Here is a tiny trained network, its code and every weight. The questions are about switching its units off for an input and a class, where a switched-off unit gives its printed mean instead of its output.

import numpy as np


def w(rows, s, z=0):
    codes = np.array(rows[::2]) - 128.0
    scale = np.full(codes.shape[1], s)
    scale[-1] = z or s
    return codes * scale


def f(y):
    return y / 2 * (1 + np.tanh(0.7978845608 * (y + 0.044715 * y**3)))


def log_softmax(a):
    a = a - a.max(-1, keepdims=True)
    return a - np.log(np.exp(a).sum(-1, keepdims=True))


def net(x, mask):
    res = np.array(x, float).reshape(1, 3) / 4 @ E
    y = f(res @ A[0][:, :-1].T + A[0][:, -1])
    res = res + np.where(mask, y, B[0][:, -1]) @ B[0][:, :-1]
    return log_softmax(res[-1] @ U[:, :-1].T + U[:, -1])


A, B = {}, {}
E = w([
[79,249,152],'x0',
[97,172,53],'x1',
[222,180,92],'x2',
],0.015)
A[0] = w([
[97,205,8,167],'neuron 1',
[40,207,148,2],'neuron 2',
[16,99,95,240],'neuron 3',
[76,84,86,26],'neuron 4',
[217,53,133,106],'neuron 5',
[187,122,110,212],'neuron 6',
[160,43,178,121],'neuron 7',
[157,171,193,192],'neuron 8',
[189,146,105,163],'neuron 9',
[45,126,56,131],'neuron 10',
[172,211,157,81],'neuron 11',
],0.014,0.0058)
B[0] = w([
[165,58,19,245],'neuron 1',
[90,25,139,227],'neuron 2',
[139,65,233,250],'neuron 3',
[205,88,215,165],'neuron 4',
[199,71,39,237],'neuron 5',
[73,196,102,180],'neuron 6',
[142,44,125,236],'neuron 7',
[141,254,193,186],'neuron 8',
[121,221,85,175],'neuron 9',
[230,68,184,201],'neuron 10',
[199,196,206,192],'neuron 11',
],0.0093,0.015)
U = w([
[32,66,122,199],'0',
[217,186,93,57],'1',
[40,192,234,248],'2',
[147,249,190,2],'3',
[148,115,163,36],'4',
[110,179,36,107],'5',
],0.013,0.0075)

Each question gives the input, the list of numbers given to net, and the class t.
The units are the neurons (one row each of A and B). Each row of codes is followed by its name. A weight is (code - 128) times the scale printed after its matrix; where a second scale follows, it is the last column's (A, B and U).
mask holds one flag per neuron, in row order. A switched-off neuron (its flag False) gives its mean, the last column of its row in B, instead of its output. The means were averaged over made-up inputs and are rounded, as every weight is.
A unit's drop is (log p(t) with every unit on - log p(t) with that unit switched off) / (log p(t) with every unit on - log p(t) with every unit switched off).
The circuit of an input: a set's keep is (log p(t) with only the set's units on - log p(t) with every unit switched off) / (log p(t) with every unit on - log p(t) with every unit switched off). Starting from all 11 units, units are removed one at a time, each time the one whose removal leaves the highest keep (on an exact tie, the one counted first), for as long as the keep stays at least 0.8.
circuit, biggest first: the units of the circuit, biggest drop first
most important unit: the unit with the biggest drop
top k neurons: the k neurons with the biggest drops, biggest first
drop of u: that unit's drop, to one decimal
input [-3,-6,0], class 0: circuit, biggest first => neuron 11; neuron 10
input [-2,-5,-2], class 0: circuit, biggest first => neuron 11; neuron 10
input [8,3,-1], class 0: most important unit => neuron 2
input [-5,3,8], class 5: circuit, biggest first => neuron 6; neuron 10; neuron 3
input [3,8,0], class 0: top 4 neurons => neuron 2; neuron 1; neuron 8; neuron 5
input [8,0,6], class 3: top 2 neurons => neuron 11; neuron 8
input [-1,2,4], class 5: circuit, biggest first => neuron 10; neuron 3; neuron 4
input [-2,7,-2], class 4: top 2 neurons => neuron 10; neuron 2
input [7,-6,-1], class 2: top 2 neurons => neuron 2; neuron 5
input [-3,-3,-1], class 0: top 3 neurons => neuron 11; neuron 10; neuron 8
input [3,0,-1], class 2: top 3 neurons => neuron 5; neuron 7; neuron 1
input [1,0,-6], class 2: top 4 neurons => neuron 1; neuron 5; neuron 7; neuron 3
input [8,0,0], class 2: top 3 neurons => neuron 2; neuron 5; neuron 8
input [-5,-7,3], class 1: top neuron => neuron 5
input [-1,8,-7], class 4: top 3 neurons => neuron 10; neuron 4; neuron 3
input [1,-3,0], class 2: circuit, biggest first => neuron 1; neuron 5
input [-4,-4,0], class 0: top 2 neurons => neuron 11; neuron 7
input [-7,8,-1], class 4: drop of neuron 4 => 0.6
input [6,0,5], class 3: drop of neuron 11 => 0.6
input [-3,6,-7], class 4: circuit, biggest first => neuron 10
input [-5,-4,1], class 1: drop of neuron 3 => 0.7
